Look-ups in named tables: a row name and a column name give one cell, copied from the table.

luf:
|  | nadub | lubo | bepidav | lirizab | bug | kibime | taguv |
|---|---|---|---|---|---|---|---|
| zopavig | 0.23 | 0.58 | 0.07 | -0.08 | -0.28 | -0.11 | 0.22 |
| povod | 0.49 | 0.46 | 0.54 | -0.35 | -0.73 | 0.00 | 0.21 |
| nevita | -0.17 | -0.02 | -0.21 | -0.05 | 0.19 | -0.33 | 0.33 |
| fanason | 0.56 | 0.29 | 0.60 | 0.07 | -0.41 | 0.29 | 0.16 |
| nop | 0.36 | 0.14 | 0.44 | 0.34 | -0.23 | 0.38 | -0.09 |
| vovo | 0.34 | 0.32 | -0.14 | -0.44 | 0.36 | 0.12 | 0.40 |
| punip | -0.20 | 0.29 | -0.46 | -0.05 | 0.72 | -0.01 | 0.08 |
| goni | 0.32 | 0.24 | 0.68 | 0.17 | -0.78 | 0.13 | -0.07 |
| tukog | -0.10 | 0.27 | -0.23 | 0.14 | 0.56 | 0.20 | 0.04 |
| vil | -0.03 | -0.32 | 0.45 | 0.60 | -0.12 | 0.32 | -0.29 |
| tol | 0.18 | 0.40 | -0.35 | 0.06 | 0.72 | 0.03 | 0.25 |

What is the lubo of nevita in luf?
-0.02
What is the nadub of zopavig in luf?
0.23
What is the lubo of povod in luf?
0.46
What is the kibime of nop in luf?
0.38
What is the lirizab of zopavig in luf?
-0.08
What is the lirizab of tukog in luf?
0.14
What is the kibime of povod in luf?
0.00
What is the taguv of vovo in luf?
0.40
What is the lirizab of punip in luf?
-0.05
What is the bug of goni in luf?
-0.78
What is the kibime of nevita in luf?
-0.33
What is the bug of tol in luf?
0.72
What is the bug of nevita in luf?
0.19
What is the lirizab of vil in luf?
0.60
What is the taguv of vil in luf?
-0.29
What is the bepidav of nop in luf?
0.44
What is the taguv of tukog in luf?
0.04
What is the kibime of fanason in luf?
0.29

tet =
,ladag,luz,laz,fiva,mosoviz,bimib,kig,sopina,nama
sugi,3.10,2.28,3.38,2.79,1.77,6.07,3.00,3.50,3.14
sov,0.61,3.42,3.57,4.76,2.51,3.37,1.58,3.42,3.61
vatus,3.71,-3.75,7.07,6.81,2.30,0.57,-5.74,3.32,3.14
ris,2.82,3.25,3.65,2.79,1.79,6.07,2.94,2.72,2.92
vun,1.87,3.87,2.57,1.29,1.79,8.11,1.31,4.40,0.79
keki,3.10,5.40,2.37,0.26,-1.06,9.52,-2.17,0.00,8.52

fiva of vatus: 6.81
kig of keki: -2.17
sopina of sugi: 3.50
kig of ris: 2.94
luz of sov: 3.42
sopina of keki: 0.00
mosoviz of vatus: 2.30
laz of ris: 3.65
kig of sov: 1.58
mosoviz of sugi: 1.77
ladag of ris: 2.82
laz of vun: 2.57
laz of vatus: 7.07
bimib of vatus: 0.57
fiva of ris: 2.79
bimib of sugi: 6.07
mosoviz of vun: 1.79

beb =
,pateli,lil,suba,lupusar,roken,rufiviv
sili,161,19,80,130,126,60
rab,159,32,85,157,152,54
kedivu,85,111,106,153,192,156
lut,65,213,153,8,100,212
rareb,113,118,74,21,101,127
vuk,112,105,74,33,113,128
tomifa,79,57,87,138,214,123
tifila,86,193,153,85,145,181
tokurev,88,118,108,147,191,158

tomifa, roken => 214
tokurev, lil => 118
tifila, roken => 145
rab, lupusar => 157
lut, lil => 213
vuk, pateli => 112
rareb, rufiviv => 127
tomifa, lil => 57
lut, suba => 153
vuk, roken => 113
kedivu, roken => 192
tomifa, rufiviv => 123
kedivu, rufiviv => 156
kedivu, pateli => 85
kedivu, lupusar => 153
rareb, suba => 74
sili, lupusar => 130
sili, pateli => 161
tokurev, pateli => 88
lut, pateli => 65

zonoz =
,vati,nuvukid,nitako,tor,vit,foponu,vegat
pon,13222,49828,-38293,42006,-9343,-74553,-28870
fezetav,50268,15026,-71857,-7703,-33161,-53642,-22302
ponu,-6384,-65190,10084,-41680,-33871,-63306,-69897
sikagi,55424,18786,-58380,38663,50247,14049,43162
rovig,24011,24016,50679,2431,-12453,-71407,-54528
tal,-55970,45082,-20353,-74363,-51020,-51382,-28161
lim,-60691,-33654,31865,51716,47526,3037,20326
levo,-45927,1156,-56992,-63881,31863,-19363,6682
sim,-33447,-34899,-18567,42382,-57226,13266,49272
gazo,-64699,47337,-77495,27605,24413,-44438,-70231
kisos,41578,27948,39501,20961,-40037,24976,8959
gituzar,-48011,8116,11377,-2933,151,-70401,-14219

nitako of rovig: 50679
nitako of gituzar: 11377
foponu of sikagi: 14049
vati of gituzar: -48011
foponu of rovig: -71407
tor of rovig: 2431
nitako of levo: -56992
vegat of sim: 49272
foponu of ponu: -63306
vegat of gazo: -70231
tor of ponu: -41680

Table fir
cols = pokulun, lezudu, vemi, viza, dol, gatun, vidob, pef, vobif
zun: [170, 154, 116, 167, 68, 222, 245, 177, 221]
vukupu: [143, 160, 243, 139, 203, 118, 82, 114, 179]
loginik: [61, 87, 119, 102, 113, 116, 99, 223, 92]
pom: [115, 104, 143, 129, 93, 129, 168, 135, 132]
bepapus: [5, 32, 142, 36, 67, 105, 33, 230, 79]
nerudu: [177, 170, 92, 190, 95, 239, 224, 231, 185]

What is the vidob of pom in fir? 168
What is the gatun of pom in fir? 129
What is the pokulun of loginik in fir? 61
What is the vidob of zun in fir? 245
What is the vobif of loginik in fir? 92
What is the lezudu of zun in fir? 154

falupa:
,nos,gizurid
furi,-25.1,-58.0
valobu,-25.0,-59.5
batur,12.6,-34.5
kov,16.9,-46.4
rukanu,57.5,-61.8
duko,-20.7,-27.3
lefo,24.2,-40.8

lefo, gizurid: -40.8
batur, gizurid: -34.5
furi, nos: -25.1
rukanu, nos: 57.5
duko, gizurid: -27.3
furi, gizurid: -58.0
kov, nos: 16.9
duko, nos: -20.7
valobu, gizurid: -59.5
Row with the largest gizurid: duko

rufi =
         bav  puf  geb  lero  kep  mam  tek  topafa
tafepod  662  649  409   518  426  449  457     215
lodova   355  410  218   454  443  563  424     553
pel      645  731  647   420  432  307  437     232
rebopus  354  703  307   484  422  422  419     583
bezudus  667  291  592   451  463  340  427     224
gav      256  615  350   419  493  567  433     512
koledoz  212  210  619   462  421  402  454     750
keb      241  606  669   389  430  409  410     607
vavos    253  522  614   337  355  431  489     725
rab      752  537  113   405  413  562  464     120
soke     634  315  239   384  378  458  461     183

mam of gav: 567
topafa of bezudus: 224
topafa of lodova: 553
bav of rebopus: 354
bav of tafepod: 662
topafa of rab: 120
geb of gav: 350
kep of koledoz: 421

